Below are the code and all the weights of a small trained network. Each question names an input and a class and asks about switching units off, where a switched-off unit gives its printed mean instead of its output.

import numpy as np


def w(rows, s, z=0):
    codes = np.array(rows[::2]) - 128.0
    scale = np.full(codes.shape[1], s)
    scale[-1] = z or s
    return codes * scale


def norm(h):
    return h / np.sqrt((h * h).mean(-1, keepdims=True) + 1e-5)


def f(y):
    return y / 2 * (1 + np.tanh(0.7978845608 * (y + 0.044715 * y**3)))


def log_softmax(a):
    a = a - a.max(-1, keepdims=True)
    return a - np.log(np.exp(a).sum(-1, keepdims=True))


def net(x, mask):
    res = np.array(x, float).reshape(1, 2) / 4 @ E
    u = 0
    for l in range(3):
        y = f(norm(res) @ A[l][:, :-1].T + A[l][:, -1])
        res = res + np.where(mask[u : u + 13], y, B[l][:, -1]) @ B[l][:, :-1]
        u += 13
    return log_softmax(norm(res)[-1] @ U[:, :-1].T + U[:, -1])


A, B = {}, {}
E = w([
[88,3,183,46],'x0',
[114,60,41,236],'x1',
],0.0047)
A[0] = w([
[182,98,110,103,11],'L0N1',
[107,37,156,160,154],'L0N2',
[81,113,178,97,153],'L0N3',
[74,151,7,39,28],'L0N4',
[60,67,239,86,166],'L0N5',
[74,174,51,170,31],'L0N6',
[71,183,117,16,152],'L0N7',
[93,121,129,110,30],'L0N8',
[159,127,72,114,124],'L0N9',
[253,81,124,118,86],'L0N10',
[140,208,105,235,180],'L0N11',
[216,63,103,128,128],'L0N12',
[94,101,155,208,134],'L0N13',
],0.0055,0.0011)
B[0] = w([
[161,139,253,202,111],'L0N1',
[159,152,33,153,187],'L0N2',
[204,240,181,87,154],'L0N3',
[82,159,151,160,112],'L0N4',
[134,150,50,157,222],'L0N5',
[84,159,125,129,168],'L0N6',
[222,70,99,169,182],'L0N7',
[162,118,171,170,114],'L0N8',
[89,70,99,91,135],'L0N9',
[141,137,145,142,121],'L0N10',
[229,73,99,60,254],'L0N11',
[116,108,85,80,143],'L0N12',
[182,197,197,89,157],'L0N13',
],0.0033,0.0031)
A[1] = w([
[181,115,73,52,168],'L1N1',
[130,29,195,99,111],'L1N2',
[142,181,85,164,192],'L1N3',
[103,125,69,209,71],'L1N4',
[88,211,166,41,140],'L1N5',
[30,66,101,36,199],'L1N6',
[61,44,172,100,80],'L1N7',
[5,88,167,76,234],'L1N8',
[179,153,150,193,125],'L1N9',
[109,108,2,106,121],'L1N10',
[94,209,135,192,86],'L1N11',
[122,80,52,214,254],'L1N12',
[87,150,192,42,87],'L1N13',
],0.0061,0.00082)
B[1] = w([
[121,130,174,227,202],'L1N1',
[121,187,75,135,159],'L1N2',
[151,2,100,52,180],'L1N3',
[66,183,168,120,185],'L1N4',
[35,78,194,136,176],'L1N5',
[244,169,84,164,176],'L1N6',
[200,147,51,80,149],'L1N7',
[175,210,20,185,143],'L1N8',
[132,107,105,91,149],'L1N9',
[162,172,197,146,224],'L1N10',
[165,82,64,61,133],'L1N11',
[96,122,194,84,254],'L1N12',
[87,159,146,136,157],'L1N13',
],0.0038,0.004)
A[2] = w([
[34,118,110,121,245],'L2N1',
[121,59,64,155,253],'L2N2',
[154,182,55,126,162],'L2N3',
[128,121,16,33,168],'L2N4',
[45,66,168,88,206],'L2N5',
[26,85,57,222,161],'L2N6',
[130,170,78,97,167],'L2N7',
[127,131,197,231,128],'L2N8',
[75,135,191,152,92],'L2N9',
[154,129,102,60,220],'L2N10',
[154,65,122,254,77],'L2N11',
[140,174,176,123,122],'L2N12',
[52,111,96,185,184],'L2N13',
],0.0066,0.002)
B[2] = w([
[145,221,142,84,132],'L2N1',
[151,201,162,101,241],'L2N2',
[164,91,65,48,198],'L2N3',
[205,125,55,255,189],'L2N4',
[150,184,47,122,153],'L2N5',
[68,185,216,75,229],'L2N6',
[98,115,58,112,159],'L2N7',
[186,95,133,146,185],'L2N8',
[96,150,58,118,136],'L2N9',
[69,194,91,188,189],'L2N10',
[55,134,153,113,252],'L2N11',
[71,68,156,129,169],'L2N12',
[122,141,232,29,161],'L2N13',
],0.0044,0.0033)
U = w([
[60,190,216,67,213],'0',
[204,146,10,150,216],'1',
[172,30,216,205,147],'2',
[84,69,99,125,15],'3',
[67,80,95,139,3],'4',
],0.013,0.0062)

Each question gives the input, the list of numbers given to net, and the class t.
The units are the neurons (one row each of A and B). Each row of codes is followed by its name. A weight is (code - 128) times the scale printed after its matrix; where a second scale follows, it is the last column's (A, B and U).
mask holds one flag per neuron, layer by layer. A switched-off neuron (its flag False) gives its mean, the last column of its row in B, instead of its output. The means were averaged over made-up inputs and are rounded, as every weight is.
A unit's drop is (log p(t) with every unit on - log p(t) with that unit switched off) / (log p(t) with every unit on - log p(t) with every unit switched off).
most important unit: the unit with the biggest drop
top k neurons: the k neurons with the biggest drops, biggest first
k most important neurons of layer l: the k neurons of layer l with the biggest drops, biggest first
drop of u: that unit's drop, to one decimal
input [-6,7], class 0: most important unit -> L2N6
input [1,1], class 2: 2 most important neurons of layer 1 -> [L1N10; L1N5]
input [8,-7], class 1: top 2 neurons -> [L1N7; L1N8]
input [-3,-2], class 2: top 4 neurons -> [L0N11; L1N1; L0N5; L0N2]
input [1,-1], class 2: top 3 neurons -> [L0N7; L1N1; L2N6]
input [3,1], class 2: top 2 neurons -> [L0N2; L0N5]
input [2,-3], class 2: 2 most important neurons of layer 2 -> [L2N6; L2N8]
input [-4,-3], class 1: top 2 neurons -> [L1N12; L1N10]
input [3,4], class 0: top 2 neurons -> [L0N2; L0N11]
input [-1,-3], class 2: 2 most important neurons of layer 1 -> [L1N4; L1N12]
input [6,-5], class 1: 2 most important neurons of layer 0 -> [L0N5; L0N13]
input [3,-2], class 2: top 2 neurons -> [L0N3; L0N5]
input [8,6], class 1: 2 most important neurons of layer 1 -> [L1N7; L1N6]
input [-6,6], class 0: most important unit -> L1N6
input [4,-3], class 1: 4 most important neurons of layer 1 -> [L1N12; L1N8; L1N2; L1N6]
input [-4,4], class 0: top 4 neurons -> [L0N3; L1N6; L1N7; L1N4]
input [4,5], class 0: drop of L0N2 -> 0.5
input [2,1], class 2: drop of L1N10 -> 3.0
